Moves between states:
dig: ga>paz, se>nup, da>bov, ku>buf, ge>luv, li>ved
ran: ga>fus, se>pap, da>res, ku>pav, ge>liv, li>paz
vul: ga>pur, se>tol, da>ved, ku>bep, ge>dig, li>faz
kep: ga>teg, se>res, da>rig, ku>suv, ge>bof, li>pap
tas: ga>kep, se>luv, da>pav, ku>pap, ge>fus, li>mis
tos: ga>ziv, se>guk, da>kub, ku>tup, ge>vem, li>lan
dov: ga>ran, se>mis, da>luv, ku>paz, ge>tam, li>dig
tar: ga>gen, se>kub, da>zir, ku>fop, ge>mur, li>guk
zir: ga>kar, se>ziv, da>gen, ku>vem, ge>vab, li>rur
til: ga>bov, se>dat, da>dig, ku>pur, ge>dov, li>vul
sif: ga>vab, se>vem, da>mur, ku>gen, ge>kap, li>tar
liv: ga>zof, se>rig, da>leg, ku>zes, ge>baz, li>res
nup: ga>dov, se>pur, da>meb, ku>dig, ge>fup, li>biv
nes: ga>faz, se>vab, da>vol, ku>kap, ge>vad, li>rif
res: ga>zes, se>tam, da>fus, ku>kep, ge>leg, li>tas
nif: ga>tol, se>vol, da>fep, ku>tev, ge>bep, li>vab
tib: ga>nif, se>kar, da>kap, ku>vab, ge>faz, li>sif
kap: ga>fep, se>nes, da>nif, ku>dav, ge>ded, li>mur
vol: ga>ded, se>dav, da>faz, ku>nif, ge>vul, li>tib
faz: ga>bep, se>tev, da>ded, ku>fep, ge>ved, li>kap
paz: ga>pav, se>dov, da>tas, ku>fup, ge>res, li>buf
bov: ga>tas, se>meb, da>paz, ku>mis, ge>ran, li>pur
rig: ga>lan, se>fus, da>teg, ku>liv, ge>ver, li>tam
ziv: ga>mur, se>fop, da>sif, ku>zir, ge>tib, li>tup
baz: ga>tar, se>ver, da>tup, ku>guk, ge>ziv, li>leg
rif: ga>kap, se>gen, da>tib, ku>mur, ge>vol, li>ziv
luv: ga>res, se>fup, da>ran, ku>tas, ge>suv, li>bov
gen: ga>nes, se>sif, da>kar, ku>rif, ge>dav, li>fop
leg: ga>guk, se>teg, da>zof, ku>bof, ge>tup, li>fus
buf: ga>fup, se>dig, da>mis, ku>meb, ge>tas, li>dat
fus: ga>bof, se>suv, da>zes, ku>rig, ge>zof, li>pav
teg: ga>baz, se>zes, da>lan, ku>leg, ge>tos, li>suv
tam: ga>liv, se>pav, da>suv, ku>res, ge>teg, li>luv
ded: ga>dat, se>vad, da>bep, ku>tol, ge>pur, li>nif
pap: ga>suv, se>tas, da>tam, ku>ran, ge>rig, li>dov
ved: ga>buf, se>biv, da>pur, ku>dat, ge>bov, li>ded
bep: ga>nup, se>vul, da>dat, ku>biv, ge>buf, li>fep
pav: ga>rig, se>ran, da>kep, ku>tam, ge>zes, li>fup
guk: ga>fop, se>baz, da>rur, ku>tos, ge>zir, li>bof
dat: ga>meb, se>ved, da>nup, ku>til, ge>mis, li>tol
rur: ga>vem, se>tup, da>fop, ku>kub, ge>gen, li>ver
suv: ga>leg, se>kep, da>liv, ku>fus, ge>lan, li>ran
mur: ga>dav, se>rif, da>vab, ku>kar, ge>nif, li>zir
tev: ga>vul, se>nif, da>vad, ku>faz, ge>biv, li>nes
tup: ga>zir, se>tos, da>tar, ku>rur, ge>sif, li>zof
lan: ga>tup, se>bof, da>baz, ku>zof, ge>kub, li>liv
zes: ga>ver, se>liv, da>bof, ku>teg, ge>guk, li>kep
meb: ga>luv, se>buf, da>dov, ku>bov, ge>pap, li>til
vab: ga>tev, se>tib, da>dav, ku>nes, ge>fep, li>gen
tol: ga>til, se>ded, da>biv, ku>vul, ge>nup, li>tev
fup: ga>tam, se>paz, da>pap, ku>luv, ge>kep, li>meb
vad: ga>ved, se>fep, da>vul, ku>ded, ge>til, li>vol
ver: ga>kub, se>zof, da>tos, ku>baz, ge>fop, li>teg
kub: ga>sif, se>rur, da>ziv, ku>tar, ge>rif, li>baz
zof: ga>rur, se>lan, da>guk, ku>ver, ge>tar, li>zes
bof: ga>tos, se>leg, da>ver, ku>lan, ge>rur, li>rig
fep: ga>biv, se>faz, da>tol, ku>vad, ge>dat, li>dav
fop: ga>rif, se>tar, da>vem, ku>ziv, ge>kar, li>tos
kar: ga>vol, se>mur, da>nes, ku>tib, ge>tev, li>vem
vem: ga>tib, se>zir, da>rif, ku>sif, ge>nes, li>kub
mis: ga>pap, se>bov, da>fup, ku>dov, ge>pav, li>nup
pur: ga>mis, se>til, da>buf, ku>nup, ge>paz, li>bep
biv: ga>dig, se>bep, da>til, ku>ved, ge>meb, li>vad
dav: ga>vad, se>kap, da>tev, ku>vol, ge>tol, li>kar

In the rows, 37 stands for zero.

The rows follow the links: the fewer symbols apart two states are, the more alike their rows tend to be.

Each row is also shifted at random along 2 hidden directions that mean nothing.

Some states, each with a row of numbers:
fop: [35,32,30,31,38,40,48,31,42,33,33,37,31,28,40,38,35,38,29,30,41,35,35,36,41,31,42,45,36,30,41,32,33,36,39,39,39,38,31,30,38,41,35,34,35,38,36,40,33,43,32,39,37,45,37,29,43,42,37,34,28,43,27,35,36,37,42]
tar: [36,34,30,34,36,35,28,31,42,34,33,40,33,27,41,43,36,38,30,32,38,36,35,41,40,31,44,41,35,31,37,36,33,32,38,39,33,38,35,29,33,44,39,36,35,41,35,38,33,21,32,40,37,39,39,35,39,43,35,29,28,45,27,33,33,36,39]
buf: [38,40,42,31,44,42,35,40,30,41,40,33,42,45,31,36,37,29,42,40,36,38,29,38,33,43,32,33,38,43,29,36,38,40,34,34,40,39,39,44,28,38,43,42,33,42,37,34,39,22,31,31,35,45,32,38,31,30,44,38,47,29,46,40,37,31,31]
fup: [37,41,43,40,34,36,43,45,35,40,42,37,40,43,34,30,32,39,44,43,34,40,39,31,30,38,24,30,33,42,38,40,41,37,40,33,38,36,38,44,41,26,32,35,36,32,40,32,40,54,44,31,40,30,33,38,34,33,37,44,42,33,41,38,38,36,33]
rif: [36,32,31,42,32,31,22,28,38,32,30,36,33,31,39,43,42,37,30,32,35,33,41,41,43,36,47,39,40,32,37,37,33,35,32,40,29,34,37,30,36,43,37,36,42,34,32,42,35,25,37,44,35,28,45,40,38,40,30,31,31,40,34,35,34,40,39]
paz: [37,41,43,41,34,35,37,45,34,40,42,38,41,43,34,31,34,38,44,43,34,39,39,32,31,39,26,28,34,43,36,41,41,36,39,33,37,36,39,43,39,28,34,36,36,34,39,32,40,46,43,32,39,31,35,40,33,32,36,42,43,33,42,37,37,36,32]
sif: [35,32,30,35,37,36,32,29,39,33,31,36,33,29,39,42,40,36,29,31,38,33,36,41,42,34,47,43,38,30,37,34,34,36,34,40,34,36,34,30,35,44,38,35,38,38,34,41,34,28,32,41,34,39,40,35,39,41,34,31,29,41,32,35,35,38,41]
tas: [36,41,42,36,37,39,50,46,36,40,43,38,40,41,35,29,30,38,43,41,37,40,36,30,30,36,25,31,32,42,39,39,41,37,42,33,42,37,36,43,40,27,32,36,33,35,41,31,39,56,40,31,40,38,30,34,35,33,40,44,41,34,38,38,38,35,34]
vem: [35,32,30,38,33,34,37,30,39,32,31,37,31,29,40,39,40,39,29,31,37,35,41,37,42,33,45,42,38,31,40,35,34,36,35,39,33,35,34,30,40,40,34,33,40,34,34,41,34,41,37,43,36,33,42,36,41,42,32,34,29,41,31,35,36,40,41]
tol: [38,35,38,31,44,42,37,33,28,37,32,29,38,42,31,39,44,28,36,35,38,33,31,40,40,44,43,39,43,37,30,33,35,43,28,39,39,37,37,41,29,43,44,43,39,40,34,41,38,22,30,36,31,44,37,37,34,31,41,35,42,29,46,41,39,34,36]
pav: [36,41,40,29,43,38,24,43,40,43,44,42,42,39,36,40,29,35,43,40,37,42,25,42,30,36,28,32,30,42,29,39,38,32,43,32,37,43,42,40,25,39,43,41,26,49,38,28,36,5,29,30,37,46,30,38,31,35,44,32,41,37,34,36,32,28,31]
gen: [36,32,30,30,41,41,45,28,38,32,30,34,32,30,38,39,40,34,27,30,41,33,34,37,43,34,47,46,39,30,38,30,32,39,33,41,39,37,32,31,36,44,39,37,37,39,34,42,33,36,30,40,34,46,37,30,42,40,38,32,30,40,32,36,38,37,42]
tev: [38,33,36,48,28,31,34,32,31,32,30,30,35,40,37,35,47,36,35,35,32,32,48,36,42,42,44,36,44,35,38,37,36,40,28,39,31,30,36,36,45,35,33,34,48,25,34,43,40,53,46,44,35,20,47,43,37,35,27,39,36,32,45,39,39,45,38]
nes: [37,32,34,49,27,27,25,31,33,31,29,33,33,36,39,38,46,39,33,35,32,32,48,38,43,40,46,36,42,33,38,37,34,38,29,40,27,30,36,32,43,38,33,33,47,26,32,44,38,45,46,44,34,18,48,44,38,38,26,35,33,36,40,36,37,44,40]
til: [38,38,41,40,35,37,40,38,29,38,36,31,40,45,32,32,41,33,42,40,34,35,39,35,36,43,35,33,41,41,34,36,39,43,31,36,38,34,38,44,38,33,38,39,41,31,37,38,41,46,40,35,35,32,37,40,34,30,37,41,44,27,48,41,40,38,34]
liv: [35,40,36,29,40,39,38,41,43,40,42,43,38,33,38,38,27,39,37,38,39,40,28,37,31,31,29,36,28,38,37,37,38,31,46,34,40,42,37,36,32,36,37,37,26,45,39,30,34,26,31,32,39,46,30,33,36,39,42,35,36,43,27,34,34,31,34]
vab: [37,31,31,28,43,44,46,27,34,33,29,31,33,32,35,39,43,31,28,30,40,32,33,38,44,38,48,46,42,31,36,29,32,42,31,41,40,37,32,34,32,45,41,39,39,40,35,44,34,33,27,39,31,49,37,32,40,38,40,33,34,35,37,39,39,37,41]
baz: [35,36,32,27,42,40,39,35,45,37,38,42,34,28,40,41,29,39,32,33,41,39,29,38,37,29,36,41,32,34,38,35,34,31,44,36,39,42,35,31,32,41,38,37,28,46,37,35,31,25,28,35,38,49,32,30,39,42,41,31,30,45,24,33,33,33,38]
ran: [36,42,39,23,49,43,30,42,39,43,43,40,42,39,34,41,28,31,42,40,40,41,20,41,30,37,29,34,32,42,28,36,38,34,43,34,41,45,42,41,21,41,46,44,24,54,38,29,35,0,23,28,36,55,26,34,31,34,48,33,43,36,34,36,33,25,31]
kap: [37,31,32,33,40,42,50,29,32,33,29,29,32,35,35,36,44,32,30,31,40,33,37,36,43,39,47,44,44,32,38,30,33,43,29,40,41,34,31,35,38,42,38,37,41,35,35,44,36,47,33,40,32,43,39,32,41,36,38,37,35,34,40,39,40,39,41]
ver: [35,36,33,38,31,34,46,38,44,35,39,42,32,29,41,34,30,45,34,35,37,38,41,32,35,28,33,37,30,35,46,38,37,32,44,35,38,36,33,32,45,31,29,30,34,32,39,35,35,59,42,38,42,33,36,32,42,43,33,38,28,45,26,33,35,40,40]
tam: [37,41,40,31,41,41,43,44,40,41,44,41,40,38,35,34,28,38,41,41,38,41,31,33,29,34,26,34,30,40,37,38,39,35,44,33,42,40,37,40,34,31,36,37,29,42,40,30,36,38,34,29,39,45,28,33,35,36,43,39,40,38,34,36,35,32,34]

Start here and follow the symbols in turn, left to right. Where do you end up?
Answer with the state's name.
[37,41,42,26,47,45,45,42,34,42,41,36,42,43,30,34,33,29,41,40,40,39,26,36,31,40,29,35,35,42,31,35,39,40,39,34,45,42,38,45,27,36,43,43,29,45,39,31,38,25,28,28,35,53,27,33,33,31,48,39,45,31,42,40,38,29,32]
da ge ga: leg
[39,36,40,43,34,33,29,36,29,36,34,31,39,44,33,36,44,33,40,38,33,34,41,38,38,44,40,33,42,39,32,38,37,41,28,37,32,32,39,40,37,36,38,39,44,31,35,39,40,36,41,38,34,26,42,44,33,31,32,38,42,28,48,40,39,39,34]
ga ku se: nup
[35,35,31,30,39,38,33,33,45,36,36,43,33,28,41,43,31,39,31,33,40,37,31,39,38,30,39,41,32,32,38,34,33,31,43,38,37,40,35,30,32,42,38,36,30,44,36,35,32,22,30,37,38,45,35,32,39,43,38,30,29,45,24,32,33,34,39]
ku se: tos
[37,40,42,33,41,43,50,44,33,40,42,34,41,44,32,30,34,34,43,41,38,38,33,33,31,39,28,34,36,42,36,37,40,41,38,34,44,37,36,45,37,30,37,38,34,37,39,34,40,48,37,30,36,42,30,35,34,31,43,43,44,31,44,40,40,33,33]
ge se li: paz
[36,32,29,27,44,43,43,29,40,34,32,36,32,28,39,41,36,34,28,29,43,35,30,39,43,32,47,46,37,30,38,31,32,37,37,40,40,40,32,31,32,46,40,38,33,44,35,40,32,26,26,39,34,51,35,29,41,41,40,31,30,41,29,35,36,35,41]
li da: fop
[37,42,42,29,43,41,38,43,36,42,43,39,42,42,33,35,31,33,42,41,38,40,28,37,31,38,27,33,33,43,32,37,39,37,40,33,42,41,39,43,29,35,41,41,30,45,38,31,37,24,30,29,37,47,28,35,32,33,45,37,43,33,39,37,35,29,31]
li ga: tas
[36,32,31,37,36,37,34,28,36,33,29,34,33,31,38,41,42,35,29,31,38,32,37,40,43,36,48,43,40,31,37,34,32,37,32,41,34,36,34,31,35,44,38,37,40,37,33,42,34,31,33,42,34,37,41,36,40,39,33,32,31,38,35,36,36,39,40]
ku da: nes
[39,39,41,32,44,41,34,38,29,39,38,32,42,45,31,37,40,28,41,39,37,36,29,40,35,44,36,35,40,42,29,35,37,41,32,35,38,38,40,43,27,39,44,43,35,42,35,36,39,19,30,31,33,44,34,39,32,30,43,36,46,27,47,41,38,32,32]
li se: vul
[38,37,40,38,39,36,27,36,29,38,35,32,40,45,32,37,43,30,40,38,34,34,36,40,37,45,39,33,42,40,29,37,37,41,30,37,34,35,41,42,31,39,42,42,40,37,35,38,39,23,35,36,33,35,39,43,31,30,38,37,45,27,48,40,38,35,33]
li ga se: ved
[35,34,31,41,30,29,25,33,43,34,34,42,32,28,42,41,35,42,31,34,36,37,42,39,40,31,41,37,34,32,40,38,34,30,39,38,30,36,36,29,41,38,33,33,37,34,35,37,34,33,40,42,38,28,42,38,39,44,29,31,28,44,27,32,33,40,40]
ga ku: gen
[38,33,33,32,42,41,37,28,31,34,30,30,35,36,33,41,45,29,32,32,39,32,33,40,43,41,48,43,44,33,32,31,32,42,28,41,37,37,35,36,31,46,43,40,40,40,33,43,36,25,29,39,32,44,39,36,37,35,38,33,37,31,42,38,38,36,38]
ge da da: pur
[37,31,31,36,35,40,57,30,36,31,30,31,30,32,37,33,41,37,28,31,39,33,41,32,44,35,46,45,42,30,43,31,33,42,32,40,41,33,29,33,45,38,33,33,42,29,36,44,36,64,38,41,35,39,39,29,44,38,35,39,31,37,37,38,41,42,44]
li da: rif
[35,42,39,30,41,38,31,43,42,41,44,43,40,37,37,39,27,36,41,40,38,41,28,38,30,34,27,33,29,41,34,39,38,31,45,33,38,42,40,38,29,36,39,39,27,46,39,29,35,18,31,30,39,45,30,35,33,37,42,35,38,40,31,35,33,30,33]
da da: teg
[36,41,40,35,37,34,29,44,41,41,43,43,40,37,37,37,28,39,42,41,35,42,33,37,30,35,27,31,30,41,35,41,39,31,44,33,36,39,40,38,33,33,36,36,30,41,38,29,37,26,36,32,39,37,32,38,34,37,39,37,38,39,33,35,33,32,32]
da se ge da: baz
[38,34,37,47,31,28,16,31,31,34,31,33,37,40,36,41,47,34,37,36,31,32,44,42,41,43,46,34,44,36,32,38,35,38,26,39,26,31,41,37,36,40,39,38,46,30,32,41,38,24,41,42,33,21,47,48,33,34,29,34,38,31,45,38,37,41,36]
li da se: vol
